Here is a tiny trained network, its code and every weight. The questions are about switching its units off for an input and a target symbol, where a switched-off unit gives its printed mean instead of its output.

import numpy as np


def w(rows, s, z=0):
    codes = np.array(rows[::2]) - 128.0
    scale = np.full(codes.shape[1], s)
    scale[-1] = z or s
    return codes * scale


def norm(h):
    return h / np.sqrt((h * h).mean(-1, keepdims=True) + 1e-5)


def softmax(a):
    e = np.exp(a - a.max(-1, keepdims=True))
    return e / e.sum(-1, keepdims=True)


def log_softmax(a):
    a = a - a.max(-1, keepdims=True)
    return a - np.log(np.exp(a).sum(-1, keepdims=True))


def net(x, mask):
    ids = ['ΓΘΠΨΩαβεζημσφ'.index(c) for c in x.split()]
    T = len(ids)
    res = E[ids] + P[:T]
    u = 0
    for l in range(3):
        r = norm(res)
        for j in range(2):
            rows = slice(2 * j, 2 * j + 2)
            q, k, v = (r @ M[l][rows].T for M in (Q, K, V))
            z = softmax(np.where(np.tri(T) > 0, q @ k.T / 2**0.5, -1e9)) @ v
            o = O[l][rows]
            res = res + np.where(mask[u + j], z, o[:, -1]) @ o[:, :-1]
        u += 2
    return log_softmax(norm(res)[-1] @ U[:, :-1].T + U[:, -1])


Q, K, V, O = {}, {}, {}, {}
E = w([
[111,132,121,92,127,137,128,137],'Γ',
[110,123,120,93,142,141,127,136],'Θ',
[98,125,118,113,125,167,144,124],'Π',
[115,126,119,91,142,142,121,132],'Ψ',
[109,128,123,90,139,142,124,135],'Ω',
[105,124,116,97,129,163,136,122],'α',
[201,180,115,32,174,132,133,196],'β',
[135,116,118,164,177,132,130,98],'ε',
[107,162,198,138,163,115,143,89],'ζ',
[185,75,120,122,150,103,151,95],'η',
[123,98,171,113,73,120,193,113],'μ',
[119,117,147,140,110,4,123,166],'σ',
[152,92,196,69,155,68,90,166],'φ',
],0.014)
P = w([
[145,171,85,135,99,131,124,129],'0',
[178,102,188,195,134,249,95,207],'1',
[97,162,108,90,168,103,164,154],'2',
[170,127,164,142,105,181,88,160],'3',
[89,134,126,104,177,112,171,145],'4',
[164,121,162,129,101,164,79,145],'5',
[75,111,140,121,179,126,164,139],'6',
[160,108,171,118,93,154,77,131],'7',
[60,90,154,138,172,138,155,131],'8',
[146,88,183,118,94,160,70,109],'9',
[43,67,167,145,171,148,156,132],'10',
[175,127,168,131,103,188,96,122],'11',
],0.011)
Q[0] = w([
[191,154,105,12,107,181,104,210],'L0H0',
[158,91,75,152,69,126,54,91],'L0H0',
[56,135,20,126,45,185,170,52],'L0H1',
[125,166,208,61,253,155,130,94],'L0H1',
],0.0062)
K[0] = w([
[215,154,120,65,172,145,151,184],'L0H0',
[143,144,45,148,100,168,87,137],'L0H0',
[16,99,76,145,95,224,181,104],'L0H1',
[124,161,133,155,254,106,134,89],'L0H1',
],0.0083)
V[0] = w([
[232,181,178,184,48,75,170,113],'L0H0',
[3,111,195,231,211,92,89,43],'L0H0',
[37,122,97,52,46,177,138,43],'L0H1',
[122,215,60,113,119,190,127,112],'L0H1',
],0.0035)
O[0] = w([
[175,185,193,95,96,127,181,152,93],'L0H0',
[148,156,78,16,98,78,116,116,4],'L0H0',
[199,133,176,3,156,27,39,197,83],'L0H1',
[139,127,145,67,96,91,159,53,152],'L0H1',
],0.0046,0.0041)
Q[1] = w([
[146,84,152,60,171,179,138,196],'L1H0',
[46,158,139,3,241,123,204,124],'L1H0',
[226,134,85,151,38,145,53,105],'L1H1',
[135,189,129,124,79,129,92,105],'L1H1',
],0.011)
K[1] = w([
[30,78,123,107,138,161,72,106],'L1H0',
[83,10,195,153,106,41,125,31],'L1H0',
[158,254,78,118,121,186,154,196],'L1H1',
[221,135,56,143,166,163,163,192],'L1H1',
],0.0086)
V[1] = w([
[163,42,57,119,58,117,165,187],'L1H0',
[109,71,207,147,109,64,143,55],'L1H0',
[66,117,108,187,72,105,148,2],'L1H1',
[68,144,166,124,75,118,135,152],'L1H1',
],0.0084)
O[1] = w([
[178,80,148,123,136,64,226,155,69],'L1H0',
[211,172,151,41,43,85,72,46,81],'L1H0',
[37,151,101,118,254,140,179,180,2],'L1H1',
[61,218,177,185,66,169,193,199,129],'L1H1',
],0.008,0.0078)
Q[2] = w([
[90,154,154,76,106,104,214,99],'L2H0',
[96,155,148,2,170,188,175,75],'L2H0',
[121,120,246,88,135,151,132,124],'L2H1',
[114,179,54,103,136,84,131,86],'L2H1',
],0.011)
K[2] = w([
[74,65,190,158,115,49,119,151],'L2H0',
[31,73,221,138,99,96,144,65],'L2H0',
[146,90,254,67,151,127,102,134],'L2H1',
[54,55,109,114,74,73,120,30],'L2H1',
],0.0078)
V[2] = w([
[56,90,129,117,105,98,102,135],'L2H0',
[104,150,127,199,165,34,78,160],'L2H0',
[254,153,163,71,134,195,94,156],'L2H1',
[115,117,251,104,216,155,104,180],'L2H1',
],0.0072)
O[2] = w([
[189,138,31,142,104,34,176,183,97],'L2H0',
[155,167,115,161,174,2,70,180,81],'L2H0',
[68,50,160,210,165,114,110,184,254],'L2H1',
[175,52,142,242,99,183,114,128,200],'L2H1',
],0.0082,0.0075)
U = w([
[129,167,118,138,62,126,121,156,51],'Γ',
[150,123,97,117,125,107,103,121,97],'Θ',
[162,170,67,141,94,161,171,100,129],'Π',
[135,118,62,137,131,101,80,117,105],'Ψ',
[123,119,79,121,100,103,85,144,78],'Ω',
[107,72,60,61,78,158,137,134,54],'α',
[75,93,166,254,182,169,168,155,112],'β',
[127,141,69,136,214,146,150,62,152],'ε',
[64,218,128,70,150,174,41,109,148],'ζ',
[175,60,163,35,222,89,116,72,144],'η',
[137,158,239,60,116,161,246,96,86],'μ',
[152,173,155,144,147,19,126,158,253],'σ',
[215,88,186,137,46,129,38,71,154],'φ',
],0.0073,0.0041)

Each question gives the input, a string of symbols that net reads in full, and the target symbol t.
The units are the heads (2 rows each of Q, K, V and O). Each row of codes is followed by its name. A weight is (code - 128) times the scale printed after its matrix; where a second scale follows, it is the last column's (O and U).
mask holds one flag per head, layer by layer. A switched-off head (its flag False) gives its mean, the last column of its rows in O, instead of its output. The means were averaged over made-up inputs and are rounded, as every weight is.
A unit's drop is (log p(t) with every unit on - log p(t) with that unit switched off) / (log p(t) with every unit on - log p(t) with every unit switched off).
The circuit of an input: a set's keep is (log p(t) with only the set's units on - log p(t) with every unit switched off) / (log p(t) with every unit on - log p(t) with every unit switched off). Starting from all 6 units, units are removed one at a time, each time the one whose removal leaves the highest keep (on an exact tie, the one counted first), for as long as the keep stays at least 0.8.
units of the circuit, in order: the units of the circuit, biggest drop first
most important unit: the unit with the biggest drop
which heads matter: for each layer, one digit per head in row order, 1 if its drop is at least 0.15 and else 0, layers parted by /
input μ β ζ, target μ: most important unit : L1H0
input Π Γ α, target α: units of the circuit, in order : L0H1; L2H1; L2H0
input μ σ Γ, target σ: units of the circuit, in order : L1H0; L2H0; L1H1
input ζ φ η η β ζ σ Γ, target β: which heads matter : 11 / 10 / 00
input β β ζ μ ζ β ζ, target ζ: which heads matter : 00 / 11 / 00
input β β β η α Π η, target η: units of the circuit, in order : L1H1; L1H0
input μ ζ ζ α ζ α ε, target ζ: which heads matter : 10 / 10 / 01
input β β ζ μ α, target μ: which heads matter : 00 / 11 / 00
input β ζ ζ β φ ζ η Ψ β ζ Ψ, target ζ: which heads matter : 10 / 11 / 00
input α Θ β Γ β Γ Ψ ζ Π ζ ε, target ζ: units of the circuit, in order : L1H0; L1H1; L0H0
input β μ α Γ β α ζ β β ζ φ, target φ: which heads matter : 00 / 10 / 00
input β ζ β Γ β Π ζ σ ζ, target σ: units of the circuit, in order : L2H0; L1H0; L1H1
input Π ζ Π β, target β: which heads matter : 10 / 10 / 01
input Ω Π β β σ β σ β μ, target σ: most important unit : L2H0
input Ω Ψ η ζ β ζ Π β β φ, target β: which heads matter : 10 / 10 / 00
input α β ζ φ Π, target φ: units of the circuit, in order : L1H1; L1H0
input α β μ ζ ζ β Ψ, target ζ: units of the circuit, in order : L1H0; L1H1
input Ψ σ η σ Θ Ω β β ε, target ε: units of the circuit, in order : L1H1; L0H0; L2H1
input μ σ β Ψ Θ ζ Θ, target ζ: which heads matter : 01 / 11 / 01
input β ζ Γ, target ζ: which heads matter : 00 / 10 / 01
input β β μ, target μ: units of the circuit, in order : L1H0; L1H1
input α ζ Ω, target ζ: most important unit : L2H1
input Γ Γ ζ α μ ε α μ Θ Π μ, target μ: units of the circuit, in order : L1H0; L1H1; L2H1
input ε Ψ μ ζ ζ β, target β: which heads matter : 11 / 00 / 01
input ζ ζ α β β β ζ μ ζ Π Θ, target ζ: which heads matter : 10 / 11 / 00
input ζ ζ μ μ σ, target σ: which heads matter : 00 / 11 / 10
